Here is a tiny trained network, its code and every weight. The questions are about switching its units off for an input and a target symbol, where a switched-off unit gives its printed mean instead of its output.

import numpy as np


def w(rows, s, z=0):
    codes = np.array(rows[::2]) - 128.0
    scale = np.full(codes.shape[1], s)
    scale[-1] = z or s
    return codes * scale


def f(y):
    return y / 2 * (1 + np.tanh(0.7978845608 * (y + 0.044715 * y**3)))


def softmax(a):
    e = np.exp(a - a.max(-1, keepdims=True))
    return e / e.sum(-1, keepdims=True)


def log_softmax(a):
    a = a - a.max(-1, keepdims=True)
    return a - np.log(np.exp(a).sum(-1, keepdims=True))


def net(x, mask):
    ids = ['αβγεζηθλμξπστψω'.index(c) for c in x.split()]
    T = len(ids)
    res = E[ids] + P[:T]
    u = 0
    for l in range(2):
        r = res
        for j in range(3):
            rows = slice(2 * j, 2 * j + 2)
            q, k, v = (r @ M[l][rows].T for M in (Q, K, V))
            z = softmax(np.where(np.tri(T) > 0, q @ k.T / 2**0.5, -1e9)) @ v
            o = O[l][rows]
            res = res + np.where(mask[u + j], z, o[:, -1]) @ o[:, :-1]
        u += 3
        y = f(res @ A[l][:, :-1].T + A[l][:, -1])
        res = res + np.where(mask[u : u + 4], y, B[l][:, -1]) @ B[l][:, :-1]
        u += 4
    return log_softmax(res[-1] @ U[:, :-1].T + U[:, -1])


Q, K, V, O, A, B = {}, {}, {}, {}, {}, {}
E = w([
[98,47,116,132,186,151,163,128,107,74,170],'α',
[186,80,132,135,81,85,53,157,135,50,112],'β',
[120,87,169,232,160,88,163,51,236,75,86],'γ',
[138,101,172,161,146,137,77,216,136,59,239],'ε',
[75,84,161,135,175,181,92,178,100,118,136],'ζ',
[145,92,179,119,130,162,158,168,107,2,183],'η',
[187,180,164,146,166,148,120,68,232,100,228],'θ',
[98,34,95,148,139,170,54,119,128,154,167],'λ',
[135,80,189,69,87,70,104,155,76,120,70],'μ',
[133,102,131,57,118,165,159,67,71,178,89],'ξ',
[171,61,102,95,81,52,127,89,91,163,166],'π',
[107,195,164,211,131,181,85,35,125,69,205],'σ',
[94,204,227,190,158,173,144,100,218,184,166],'τ',
[161,166,71,183,142,156,169,150,100,129,184],'ψ',
[162,57,124,139,112,188,180,204,190,174,130],'ω',
],0.0078)
P = w([
[63,45,135,142,215,60,141,155,115,81,192],'0',
[110,39,150,104,196,72,102,141,151,63,154],'1',
[135,71,133,122,171,104,96,141,136,84,153],'2',
[150,78,152,134,141,131,99,125,142,101,158],'3',
[158,81,160,136,116,151,101,124,142,111,164],'4',
[170,92,168,149,87,174,102,118,140,119,171],'5',
[176,102,173,143,65,192,103,113,140,133,171],'6',
[185,108,173,154,52,216,107,108,133,138,171],'7',
[202,140,175,160,21,236,102,109,136,179,171],'8',
[193,115,167,157,39,222,114,98,146,158,138],'9',
[187,95,186,155,38,255,117,99,156,126,189],'10',
],0.0047)
Q[0] = w([
[33,219,1,74,220,33,228,104,94,230,14],'L0H1',
[71,214,93,155,175,95,155,19,104,129,100],'L0H1',
[75,153,60,47,142,66,139,223,40,141,62],'L0H2',
[216,61,247,193,74,206,74,90,201,66,211],'L0H2',
[79,218,148,139,170,103,170,17,185,173,92],'L0H3',
[58,106,13,48,134,74,153,198,7,203,55],'L0H3',
],0.0071)
K[0] = w([
[73,64,129,80,217,6,105,156,110,94,118],'L0H1',
[70,117,160,104,183,19,46,63,108,62,150],'L0H1',
[67,127,85,182,254,160,162,134,174,103,174],'L0H2',
[205,158,149,85,7,139,138,93,85,193,105],'L0H2',
[143,45,26,40,169,10,68,127,58,61,71],'L0H3',
[44,109,81,190,250,181,135,182,154,49,158],'L0H3',
],0.0074)
V[0] = w([
[55,161,235,159,151,112,67,42,170,92,130],'L0H1',
[94,88,217,91,167,136,181,179,209,213,108],'L0H1',
[83,139,212,152,130,193,100,237,150,58,43],'L0H2',
[157,120,219,16,33,111,123,133,28,131,48],'L0H2',
[194,153,125,167,82,113,105,70,232,204,122],'L0H3',
[116,187,160,179,170,255,66,189,164,164,178],'L0H3',
],0.0062)
O[0] = w([
[135,182,102,131,214,107,81,41,159,121,153,250],'L0H1',
[220,115,178,46,204,150,133,153,236,208,154,164],'L0H1',
[79,98,82,147,38,47,189,67,254,178,181,139],'L0H2',
[182,145,232,148,27,117,100,89,173,120,118,156],'L0H2',
[247,127,11,135,159,142,76,169,150,89,87,96],'L0H3',
[99,131,12,38,66,120,105,161,146,121,244,193],'L0H3',
],0.0058,0.0025)
A[0] = w([
[85,146,163,185,134,88,185,58,210,100,216,228],'L0N1',
[129,63,101,115,103,122,55,253,53,15,200,243],'L0N2',
[76,73,111,83,122,220,122,29,61,214,148,252],'L0N3',
[165,199,207,216,145,192,95,40,150,65,149,210],'L0N4',
],0.0056,0.0025)
B[0] = w([
[76,176,189,153,138,112,168,71,242,118,174,241],'L0N1',
[122,108,153,139,77,150,92,223,95,3,177,253],'L0N2',
[63,93,145,74,95,210,107,40,79,209,90,198],'L0N3',
[175,188,199,188,164,181,125,53,154,104,128,251],'L0N4',
],0.0052,0.005)
Q[1] = w([
[105,96,106,104,91,99,113,187,92,96,118],'L1H1',
[60,110,65,115,205,71,152,81,99,197,82],'L1H1',
[56,88,36,105,138,46,159,202,77,135,118],'L1H2',
[187,208,227,189,149,236,130,22,199,137,133],'L1H2',
[62,141,102,124,134,101,91,97,100,109,135],'L1H3',
[97,201,133,163,252,80,215,53,113,254,5],'L1H3',
],0.0067)
K[1] = w([
[55,107,100,108,131,142,146,122,110,187,142],'L1H1',
[75,117,142,132,190,42,164,144,121,67,164],'L1H1',
[93,107,133,149,182,132,144,153,144,122,176],'L1H2',
[166,143,123,111,77,107,108,111,117,125,84],'L1H2',
[53,192,121,180,195,117,142,77,85,69,206],'L1H3',
[85,108,170,92,182,2,111,134,119,98,94],'L1H3',
],0.007)
V[1] = w([
[165,182,124,212,167,104,199,145,181,23,167],'L1H1',
[135,65,84,144,82,141,2,149,110,128,109],'L1H1',
[113,82,105,86,141,206,173,35,93,172,62],'L1H2',
[69,149,105,51,186,223,209,112,96,171,142],'L1H2',
[130,233,124,112,127,104,223,146,55,90,139],'L1H3',
[177,52,130,87,101,108,250,241,148,158,98],'L1H3',
],0.006)
O[1] = w([
[93,45,68,132,146,176,74,81,183,126,36,232],'L1H1',
[121,84,76,175,174,36,188,158,29,129,174,68],'L1H1',
[177,189,128,79,138,161,242,52,51,95,66,80],'L1H2',
[121,219,77,2,110,232,187,143,135,120,103,112],'L1H2',
[75,185,160,121,12,198,3,143,150,59,75,58],'L1H3',
[182,46,157,125,83,192,162,221,195,167,100,2],'L1H3',
],0.0055,0.0052)
A[1] = w([
[65,45,101,173,48,78,143,173,15,83,169,220],'L1N1',
[202,87,147,169,255,158,101,156,89,107,112,255],'L1N2',
[68,161,145,150,157,25,166,117,159,197,233,251],'L1N3',
[97,187,135,82,156,217,208,63,167,156,8,177],'L1N4',
],0.0047,0.0027)
B[1] = w([
[13,100,49,198,102,153,207,212,87,76,112,247],'L1N1',
[238,85,138,150,255,140,100,204,54,204,63,213],'L1N2',
[81,202,129,139,155,41,189,126,170,241,226,245],'L1N3',
[45,89,53,65,108,202,190,125,86,128,57,254],'L1N4',
],0.0049,0.0046)
U = w([
[110,95,104,59,85,176,184,77,73,125,80,199],'α',
[107,65,47,195,166,39,185,100,154,141,61,160],'β',
[166,110,122,155,196,170,63,127,103,165,60,148],'γ',
[66,102,123,138,83,117,67,161,144,177,161,70],'ε',
[84,208,103,93,109,129,173,147,164,205,163,186],'ζ',
[86,91,180,146,34,153,114,87,182,92,126,108],'η',
[139,118,75,116,145,127,64,145,121,95,110,104],'θ',
[135,139,74,157,184,63,253,142,76,137,164,128],'λ',
[175,140,211,185,126,43,106,81,142,188,164,164],'μ',
[178,199,199,92,125,126,166,134,87,111,157,145],'ξ',
[159,123,188,152,190,116,88,174,42,114,91,89],'π',
[87,229,84,136,123,88,86,84,98,67,135,3],'σ',
[239,162,56,19,186,107,40,134,183,90,197,201],'τ',
[77,120,111,150,21,196,99,180,110,59,100,91],'ψ',
[194,59,126,103,104,169,183,217,188,165,124,84],'ω',
],0.0057,0.002)

Each question gives the input, a string of symbols that net reads in full, and the target symbol t.
The units are the heads (2 rows each of Q, K, V and O) and the neurons (one row each of A and B). Each row of codes is followed by its name. A weight is (code - 128) times the scale printed after its matrix; where a second scale follows, it is the last column's (O, A, B and U).
mask holds one flag per unit, layer by layer, with each layer's heads first. A switched-off unit (its flag False) gives its mean, the last column of its rows in O or B, instead of its output. The means were averaged over made-up inputs and are rounded, as every weight is.
A unit's drop is (log p(t) with every unit on - log p(t) with that unit switched off) / (log p(t) with every unit on - log p(t) with every unit switched off).
The circuit of an input: a set's keep is (log p(t) with only the set's units on - log p(t) with every unit switched off) / (log p(t) with every unit on - log p(t) with every unit switched off). Starting from the 12 units with the biggest drops (on a tie, the unit counted first), units are removed one at a time, each time the one whose removal leaves the highest keep (on an exact tie, the one counted first), for as long as the keep stays at least 0.8.
circuit, biggest first: the units of the circuit, biggest drop first
most important unit: the unit with the biggest drop
top k neurons in layer l: the k neurons of layer l with the biggest drops, biggest first
drop when u is switched off: that unit's drop, to one decimal
input η λ σ, target σ: circuit, biggest first => (L1H3, L0H1)
input η λ τ γ π ε β ξ, target α: circuit, biggest first => (L0N3, L0N2, L1H2, L1N4)
input τ ψ β η τ, target μ: top neuron in layer 0 => (L0N2)
input σ τ λ τ η μ ε, target μ: top 3 neurons in layer 1 => (L1N3, L1N4, L1N1)
input π ψ π η μ ζ τ β τ β, target τ: circuit, biggest first => (L0H3, L0H1)
input π λ ξ, target α: circuit, biggest first => (L1H2, L0N3, L1N4)
input α γ α λ ψ ζ ψ λ λ σ, target σ: circuit, biggest first => (L0H1, L0H3, L1H3, L0N4)
input τ τ ψ ψ η ψ η γ α μ σ, target η: circuit, biggest first => (L0H2, L1H1, L0N4, L0N1)
input ξ η γ θ ε η λ τ ψ η ω, target ω: circuit, biggest first => (L1H3, L0H1, L0H3)
input λ β γ τ θ ω λ ψ μ λ ω, target ω: circuit, biggest first => (L1H3, L0H1)
input ε λ ζ ω γ γ τ ψ τ ξ λ, target τ: circuit, biggest first => (L0H3, L1N1)
input θ η ζ γ ζ η μ τ, target η: circuit, biggest first => (L1H1, L0H2, L0N4, L0N1)
input θ ζ τ σ τ β, target τ: circuit, biggest first => (L0H1, L0H3, L1N1)
input ζ τ ζ π σ λ β ω λ λ μ, target λ: most important unit => L1H1
input ε θ θ, target τ: top 2 neurons in layer 1 => (L1N1, L1N4)
input α γ μ θ τ ε ε, target τ: top 2 neurons in layer 1 => (L1N1, L1N4)
input γ θ θ μ ζ λ β ε λ β, target λ: top 2 neurons in layer 1 => (L1N1, L1N3)
input β τ λ ψ ξ σ, target α: top 2 neurons in layer 0 => (L0N4, L0N3)
input μ τ λ τ η, target τ: top 2 neurons in layer 1 => (L1N1, L1N4)
input τ ω ε, target ω: most important unit => L1H3
input μ σ ω μ μ σ τ ψ τ ξ τ, target α: top 3 neurons in layer 0 => (L0N3, L0N2, L0N4)
input η μ ε, target μ: top 3 neurons in layer 1 => (L1N4, L1N3, L1N1)
input ε θ ψ β τ ξ ψ ε β, target ψ: top 2 neurons in layer 0 => (L0N2, L0N1)
input τ β τ α τ θ, target μ: top 3 neurons in layer 0 => (L0N1, L0N2, L0N3)
input γ β ξ λ σ, target α: top 3 neurons in layer 0 => (L0N4, L0N3, L0N2)
input ω β π γ μ θ, target η: drop when L0N1 is switched off => 0.5
input ζ ξ ξ β γ τ, target μ: most important unit => L0H2
